Here is a tiny trained network, its code and every weight. The questions are about switching its units off for an input and a class, where a switched-off unit gives its printed mean instead of its output.

import numpy as np


def w(rows, s, z=0):
    codes = np.array(rows[::2]) - 128.0
    scale = np.full(codes.shape[1], s)
    scale[-1] = z or s
    return codes * scale


def norm(h):
    return h / np.sqrt((h * h).mean(-1, keepdims=True) + 1e-5)


def f(y):
    return y / 2 * (1 + np.tanh(0.7978845608 * (y + 0.044715 * y**3)))


def log_softmax(a):
    a = a - a.max(-1, keepdims=True)
    return a - np.log(np.exp(a).sum(-1, keepdims=True))


def net(x, mask):
    res = np.array(x, float).reshape(1, 7) / 4 @ E
    u = 0
    for l in range(3):
        y = f(norm(res) @ A[l][:, :-1].T + A[l][:, -1])
        res = res + np.where(mask[u : u + 7], y, B[l][:, -1]) @ B[l][:, :-1]
        u += 7
    return log_softmax(norm(res)[-1] @ U[:, :-1].T + U[:, -1])


A, B = {}, {}
E = w([
[53,1,151,84,125,166,141,145,64,90,102,149],'x0',
[129,128,117,118,130,139,138,150,134,138,148,130],'x1',
[128,89,92,85,208,116,19,118,194,105,112,156],'x2',
[146,131,136,130,135,132,122,122,112,100,148,130],'x3',
[121,131,138,122,135,106,131,138,129,123,143,144],'x4',
[110,141,130,68,114,107,86,56,85,195,188,68],'x5',
[85,184,167,109,159,163,138,116,165,97,123,97],'x6',
],0.0094)
A[0] = w([
[100,100,150,149,68,121,75,159,138,116,157,106,20],'0.n1',
[69,156,198,160,7,128,233,151,23,123,141,105,1],'0.n2',
[44,110,105,2,93,116,138,43,45,166,164,68,86],'0.n3',
[40,203,244,60,178,199,161,134,211,59,126,20,40],'0.n4',
[125,117,123,236,208,161,148,227,134,105,83,163,53],'0.n5',
[12,27,123,93,47,129,138,163,54,48,118,123,2],'0.n6',
[227,21,25,168,34,39,92,164,46,182,146,180,55],'0.n7',
],0.0046,0.0042)
B[0] = w([
[111,91,101,32,138,173,213,150,137,93,117,169,95],'0.n1',
[85,171,29,153,109,134,89,113,81,126,120,224,229],'0.n2',
[120,131,166,86,86,109,94,164,161,95,161,102,254],'0.n3',
[99,1,69,210,189,76,231,5,174,98,216,122,209],'0.n4',
[111,188,147,36,37,116,112,83,175,106,104,84,176],'0.n5',
[127,160,180,169,175,190,124,214,120,192,117,53,226],'0.n6',
[47,45,134,184,164,82,198,11,231,89,188,82,232],'0.n7',
],0.0086,0.004)
A[1] = w([
[163,21,124,113,162,70,246,69,115,133,89,78,52],'1.n1',
[54,91,53,56,182,156,1,98,160,82,123,181,45],'1.n2',
[184,51,125,181,136,104,193,212,148,91,72,160,90],'1.n3',
[37,45,174,92,209,158,193,129,39,103,81,84,117],'1.n4',
[194,36,102,41,201,119,90,144,161,116,89,171,84],'1.n5',
[75,43,148,38,156,196,118,235,42,128,63,94,43],'1.n6',
[174,97,145,163,88,148,166,215,163,16,29,199,1],'1.n7',
],0.0056,0.0036)
B[1] = w([
[150,127,91,180,202,143,113,110,120,129,156,91,183],'1.n1',
[71,191,87,162,103,96,174,161,2,121,85,139,210],'1.n2',
[84,109,117,64,44,75,100,76,195,131,213,114,170],'1.n3',
[229,134,195,187,183,103,96,133,192,192,154,215,253],'1.n4',
[93,158,40,146,154,207,192,65,37,121,100,132,182],'1.n5',
[200,131,194,164,113,184,35,187,138,178,127,193,218],'1.n6',
[123,107,195,13,117,135,172,80,131,103,100,60,177],'1.n7',
],0.0077,0.0047)
A[2] = w([
[154,164,117,160,116,169,147,118,147,150,125,110,70],'2.n1',
[137,108,183,2,62,106,121,105,145,98,94,93,170],'2.n2',
[135,149,51,96,188,116,79,151,92,123,58,124,54],'2.n3',
[110,151,123,150,39,159,194,155,51,143,127,160,5],'2.n4',
[140,102,165,19,88,86,79,112,76,145,166,70,18],'2.n5',
[233,202,128,179,155,81,122,138,162,170,113,91,110],'2.n6',
[145,151,165,129,145,140,200,121,178,80,56,140,91],'2.n7',
],0.009,0.0026)
B[2] = w([
[144,75,140,88,197,137,69,97,109,118,138,121,151],'2.n1',
[160,187,90,46,75,215,125,127,117,221,143,8,198],'2.n2',
[111,208,94,121,145,76,182,127,43,83,107,164,178],'2.n3',
[75,212,82,86,209,73,87,63,13,17,32,157,186],'2.n4',
[197,160,87,65,27,162,188,195,220,53,81,76,189],'2.n5',
[115,1,227,151,149,217,100,239,99,168,76,229,253],'2.n6',
[151,109,81,95,55,88,86,143,148,147,204,36,173],'2.n7',
],0.0077,0.0059)
U = w([
[152,108,247,157,158,174,74,209,122,189,96,210,90],'0',
[90,223,35,147,157,86,130,98,36,84,81,179,212],'1',
[92,61,104,189,164,94,186,48,202,119,183,114,204],'2',
[164,180,110,25,51,146,127,161,170,135,120,69,3],'3',
],0.012,0.0011)

Each question gives the input, the list of numbers given to net, and the class t.
The units are the neurons (one row each of A and B). Each row of codes is followed by its name. A weight is (code - 128) times the scale printed after its matrix; where a second scale follows, it is the last column's (A, B and U).
mask holds one flag per neuron, layer by layer. A switched-off neuron (its flag False) gives its mean, the last column of its row in B, instead of its output. The means were averaged over made-up inputs and are rounded, as every weight is.
A unit's drop is (log p(t) with every unit on - log p(t) with that unit switched off) / (log p(t) with every unit on - log p(t) with every unit switched off).
The circuit of an input: a set's keep is (log p(t) with only the set's units on - log p(t) with every unit switched off) / (log p(t) with every unit on - log p(t) with every unit switched off). Starting from the 12 units with the biggest drops (on a tie, the unit counted first), units are removed one at a time, each time the one whose removal leaves the highest keep (on an exact tie, the one counted first), for as long as the keep stays at least 0.8.
circuit, biggest first: the units of the circuit, biggest drop first
unit that matters most: the unit with the biggest drop
top k neurons: the k neurons with the biggest drops, biggest first
k most important neurons of layer l: the k neurons of layer l with the biggest drops, biggest first
input [3,-4,-6,-8,8,-6,5], class 1: unit that matters most	0.n2
input [5,-5,-2,8,8,7,3], class 3: top 2 neurons	[0.n3 2.n5]
input [7,1,4,5,6,-8,-7], class 3: 2 most important neurons of layer 2	[2.n2 2.n6]
input [7,-5,-6,-4,2,7,6], class 0: 3 most important neurons of layer 0	[0.n6 0.n7 0.n5]
input [0,4,5,7,-6,1,4], class 1: top 2 neurons	[0.n7 1.n2]
input [3,-1,-6,7,6,-4,7], class 2: top 3 neurons	[0.n4 1.n2 1.n4]
input [6,3,-8,-3,-5,2,-5], class 1: top 3 neurons	[0.n2 2.n4 2.n6]
input [4,-7,-7,3,-2,5,-7], class 1: 2 most important neurons of layer 0	[0.n2 0.n4]
input [-6,2,-6,-3,5,-2,0], class 0: 2 most important neurons of layer 2	[2.n6 2.n3]
input [-5,3,8,3,6,-8,3], class 1: top 4 neurons	[2.n3 1.n2 1.n5 0.n3]
input [6,8,7,5,3,8,-3], class 3: top 2 neurons	[0.n3 2.n5]
input [-6,-2,5,-4,5,5,6], class 0: top 2 neurons	[2.n6 0.n7]
input [1,4,-4,-7,5,-5,-3], class 3: 2 most important neurons of layer 1	[1.n7 1.n2]
input [-5,5,3,-4,0,-1,-6], class 2: top 4 neurons	[0.n7 1.n4 1.n6 0.n6]
input [5,-4,-7,8,-6,-8,3], class 3: unit that matters most	1.n7
input [-8,-8,-8,5,4,-3,5], class 0: 2 most important neurons of layer 1	[1.n2 1.n5]
input [-3,0,7,5,-2,-8,4], class 3: 2 most important neurons of layer 0	[0.n2 0.n5]
input [3,-4,1,2,6,6,4], class 3: top 2 neurons	[0.n3 0.n7]
input [-5,6,7,2,0,-3,6], class 1: top 4 neurons	[1.n4 0.n7 1.n2 2.n3]
input [-3,5,2,8,1,-5,-7], class 2: circuit, biggest first	[0.n7]
input [-8,1,-7,-2,0,-2,0], class 0: top 2 neurons	[2.n6 1.n2]
input [0,-6,-7,7,1,-6,-3], class 1: 2 most important neurons of layer 0	[0.n2 0.n3]
